Here is a tiny trained network, its code and every weight. The questions are about switching its units off for an input and a target symbol, where a switched-off unit gives its printed mean instead of its output.

import numpy as np


def w(rows, s, z=0):
    codes = np.array(rows[::2]) - 128.0
    scale = np.full(codes.shape[1], s)
    scale[-1] = z or s
    return codes * scale


def f(y):
    return np.maximum(y, 0)


def softmax(a):
    e = np.exp(a - a.max(-1, keepdims=True))
    return e / e.sum(-1, keepdims=True)


def log_softmax(a):
    a = a - a.max(-1, keepdims=True)
    return a - np.log(np.exp(a).sum(-1, keepdims=True))


def net(x, mask):
    ids = ['ΓΞΨβεζθλμπτ'.index(c) for c in x.split()]
    T = len(ids)
    res = E[ids] + P[:T]
    u = 0
    for l in range(3):
        q, k, v = (res @ M[l].T for M in (Q, K, V))
        z = softmax(np.where(np.tri(T) > 0, q @ k.T / 3**0.5, -1e9)) @ v
        res = res + np.where(mask[u], z, O[l][:, -1]) @ O[l][:, :-1]
        u += 1
        y = f(res @ A[l][:, :-1].T + A[l][:, -1])
        res = res + np.where(mask[u : u + 8], y, B[l][:, -1]) @ B[l][:, :-1]
        u += 8
    return log_softmax(res[-1] @ U[:, :-1].T + U[:, -1])


Q, K, V, O, A, B = {}, {}, {}, {}, {}, {}
E = w([
[122,147,187],'Γ',
[174,177,165],'Ξ',
[34,130,80],'Ψ',
[103,79,78],'β',
[49,144,249],'ε',
[237,230,229],'ζ',
[206,137,57],'θ',
[135,63,13],'λ',
[125,112,207],'μ',
[246,158,125],'π',
[189,196,97],'τ',
],0.019)
P = w([
[216,255,146],'0',
[186,225,121],'1',
[161,203,119],'2',
[151,177,138],'3',
[131,165,162],'4',
[140,139,142],'5',
[134,125,130],'6',
[135,112,163],'7',
[113,122,146],'8',
[120,104,157],'9',
[115,104,157],'10',
[102,109,158],'11',
[109,101,160],'12',
[110,96,169],'13',
],0.0078)
Q[0] = w([
[32,116,89],'0.h1',
[74,123,150],'0.h1',
[177,123,3],'0.h1',
],0.014)
K[0] = w([
[7,91,59],'0.h1',
[253,230,208],'0.h1',
[187,83,75],'0.h1',
],0.0056)
V[0] = w([
[116,183,132],'0.h1',
[201,164,140],'0.h1',
[112,138,9],'0.h1',
],0.013)
O[0] = w([
[100,42,255,149],'0.h1',
[130,154,115,80],'0.h1',
[158,76,184,255],'0.h1',
],0.007,0.0075)
A[0] = w([
[75,40,159,124],'0.n1',
[243,130,214,102],'0.n2',
[121,159,130,214],'0.n3',
[2,214,130,112],'0.n4',
[192,232,151,135],'0.n5',
[124,190,239,254],'0.n6',
[134,3,139,137],'0.n7',
[54,158,132,233],'0.n8',
],0.0089,0.0031)
B[0] = w([
[124,247,173,247],'0.n1',
[113,163,2,179],'0.n2',
[190,85,103,159],'0.n3',
[117,148,111,234],'0.n4',
[88,131,117,180],'0.n5',
[65,63,61,225],'0.n6',
[163,175,183,253],'0.n7',
[138,112,27,224],'0.n8',
],0.0073,0.007)
Q[1] = w([
[145,94,146],'1.h1',
[60,193,133],'1.h1',
[67,157,1],'1.h1',
],0.0095)
K[1] = w([
[108,1,219],'1.h1',
[53,71,126],'1.h1',
[136,137,168],'1.h1',
],0.0086)
V[1] = w([
[171,65,2],'1.h1',
[93,90,65],'1.h1',
[178,116,69],'1.h1',
],0.0071)
O[1] = w([
[148,175,153,247],'1.h1',
[163,76,170,254],'1.h1',
[128,1,127,154],'1.h1',
],0.0089,0.0037)
A[1] = w([
[236,66,169,224],'1.n1',
[106,255,145,48],'1.n2',
[121,175,102,175],'1.n3',
[181,154,130,71],'1.n4',
[68,116,79,2],'1.n5',
[135,236,152,235],'1.n6',
[151,197,57,70],'1.n7',
[78,227,41,73],'1.n8',
],0.008,0.0033)
B[1] = w([
[156,186,107,254],'1.n1',
[119,228,126,184],'1.n2',
[82,97,121,195],'1.n3',
[177,39,66,152],'1.n4',
[255,66,250,168],'1.n5',
[70,99,118,219],'1.n6',
[55,141,129,173],'1.n7',
[133,101,208,255],'1.n8',
],0.0082,0.005)
Q[2] = w([
[238,254,51],'2.h1',
[145,118,46],'2.h1',
[66,233,24],'2.h1',
],0.0054)
K[2] = w([
[212,145,1],'2.h1',
[140,109,181],'2.h1',
[186,144,140],'2.h1',
],0.0067)
V[2] = w([
[159,112,188],'2.h1',
[197,154,37],'2.h1',
[77,254,36],'2.h1',
],0.0064)
O[2] = w([
[133,199,255,20],'2.h1',
[45,147,178,60],'2.h1',
[133,231,61,254],'2.h1',
],0.0046,0.00055)
A[2] = w([
[168,152,133,244],'2.n1',
[188,152,128,241],'2.n2',
[101,245,90,120],'2.n3',
[100,11,212,185],'2.n4',
[82,47,29,138],'2.n5',
[68,172,166,3],'2.n6',
[45,180,102,247],'2.n7',
[182,129,253,233],'2.n8',
],0.0077,0.0026)
B[2] = w([
[128,159,166,173],'2.n1',
[155,157,130,185],'2.n2',
[127,199,166,193],'2.n3',
[218,84,118,192],'2.n4',
[46,131,54,173],'2.n5',
[116,237,128,178],'2.n6',
[114,2,125,254],'2.n7',
[122,156,242,187],'2.n8',
],0.0069,0.0058)
U = w([
[125,2,67,233],'Γ',
[134,104,132,10],'Ξ',
[156,120,148,127],'Ψ',
[126,168,178,249],'β',
[150,49,166,57],'ε',
[55,200,153,81],'ζ',
[152,127,82,145],'θ',
[195,88,123,166],'λ',
[126,138,130,2],'μ',
[100,78,113,185],'π',
[146,75,126,3],'τ',
],0.014,0.0045)

Each question gives the input, a string of symbols that net reads in full, and the target symbol t.
The units are the heads (3 rows each of Q, K, V and O) and the neurons (one row each of A and B). Each row of codes is followed by its name. A weight is (code - 128) times the scale printed after its matrix; where a second scale follows, it is the last column's (O, A, B and U).
mask holds one flag per unit, layer by layer, with each layer's heads first. A switched-off unit (its flag False) gives its mean, the last column of its rows in O or B, instead of its output. The means were averaged over made-up inputs and are rounded, as every weight is.
A unit's drop is (log p(t) with every unit on - log p(t) with that unit switched off) / (log p(t) with every unit on - log p(t) with every unit switched off).
The circuit of an input: a set's keep is (log p(t) with only the set's units on - log p(t) with every unit switched off) / (log p(t) with every unit on - log p(t) with every unit switched off). Starting from the 12 units with the biggest drops (on a tie, the unit counted first), units are removed one at a time, each time the one whose removal leaves the highest keep (on an exact tie, the one counted first), for as long as the keep stays at least 0.8.
units of the circuit, in order: the units of the circuit, biggest drop first
most important unit: the unit with the biggest drop
top k neurons: the k neurons with the biggest drops, biggest first
top k neurons in layer l: the k neurons of layer l with the biggest drops, biggest first
drop when u is switched off: that unit's drop, to one decimal
input Ψ β Ψ Ψ λ ζ θ, target θ: units of the circuit, in order => [0.n2 0.h1 2.n7 1.n5]
input Ξ λ λ θ Ψ, target Γ: top 2 neurons in layer 1 => [1.n2 1.n1]
input Ψ ε λ, target λ: top 2 neurons => [0.n6 0.n1]
input Ψ Ψ Ψ Ψ β β Ψ β Ψ Ψ, target ζ: units of the circuit, in order => [0.n1 0.h1 1.h1 2.n6]
input Ψ λ λ λ Ψ λ π π Ψ β ε, target ε: units of the circuit, in order => [2.n4 2.h1]
input Ψ λ Ψ ζ λ Ψ Ψ β Ψ θ Ψ Ψ Ψ ε, target ε: top 4 neurons in layer 1 => [1.n5 1.n8 1.n1 1.n3]
input μ Ψ β λ, target λ: top 2 neurons => [0.n6 0.n7]
input Ψ π ε Ψ β Ψ Ψ μ ε Ψ λ π ε Ξ, target Γ: top 3 neurons => [0.n1 0.n6 0.n7]
input Ψ ζ λ Ψ Ψ λ Ψ β β Ξ β λ τ, target Γ: top neuron => [0.n1]
input λ β λ β Ψ, target Γ: top 2 neurons => [1.n1 0.n7]
input ζ λ β, target β: top 2 neurons in layer 0 => [0.n6 0.n8]
input Ψ π Ψ Ψ λ ε Ψ Ψ β, target β: top 2 neurons => [0.n7 0.n6]
input Γ Ψ Ξ Γ β θ μ Ψ Ψ τ π Ψ τ θ, target θ: top 3 neurons in layer 1 => [1.n1 1.n8 1.n5]
input β Ψ Γ Ψ Ψ θ Ψ Ψ λ Ψ τ, target Γ: top 3 neurons in layer 0 => [0.n2 0.n1 0.n7]
input π λ β Ψ θ λ Ψ μ, target Γ: most important unit => 0.h1
input β λ ζ, target ζ: top 2 neurons in layer 0 => [0.n8 0.n5]
input ε τ β Ψ Ψ λ Ψ Ψ β Ψ Ψ Ψ Ψ Ξ, target Γ: drop when 0.n1 is switched off => 0.2
input Ψ Ψ Ψ Ψ Γ Ψ Ψ λ λ Ψ β Ψ Γ Ψ, target ζ: drop when 2.h1 is switched off => 0.0
input Ψ λ μ Ψ ζ, target ζ: drop when 1.n2 is switched off => 0.5
input Ψ λ Ψ ε μ, target Γ: drop when 0.h1 is switched off => 0.1
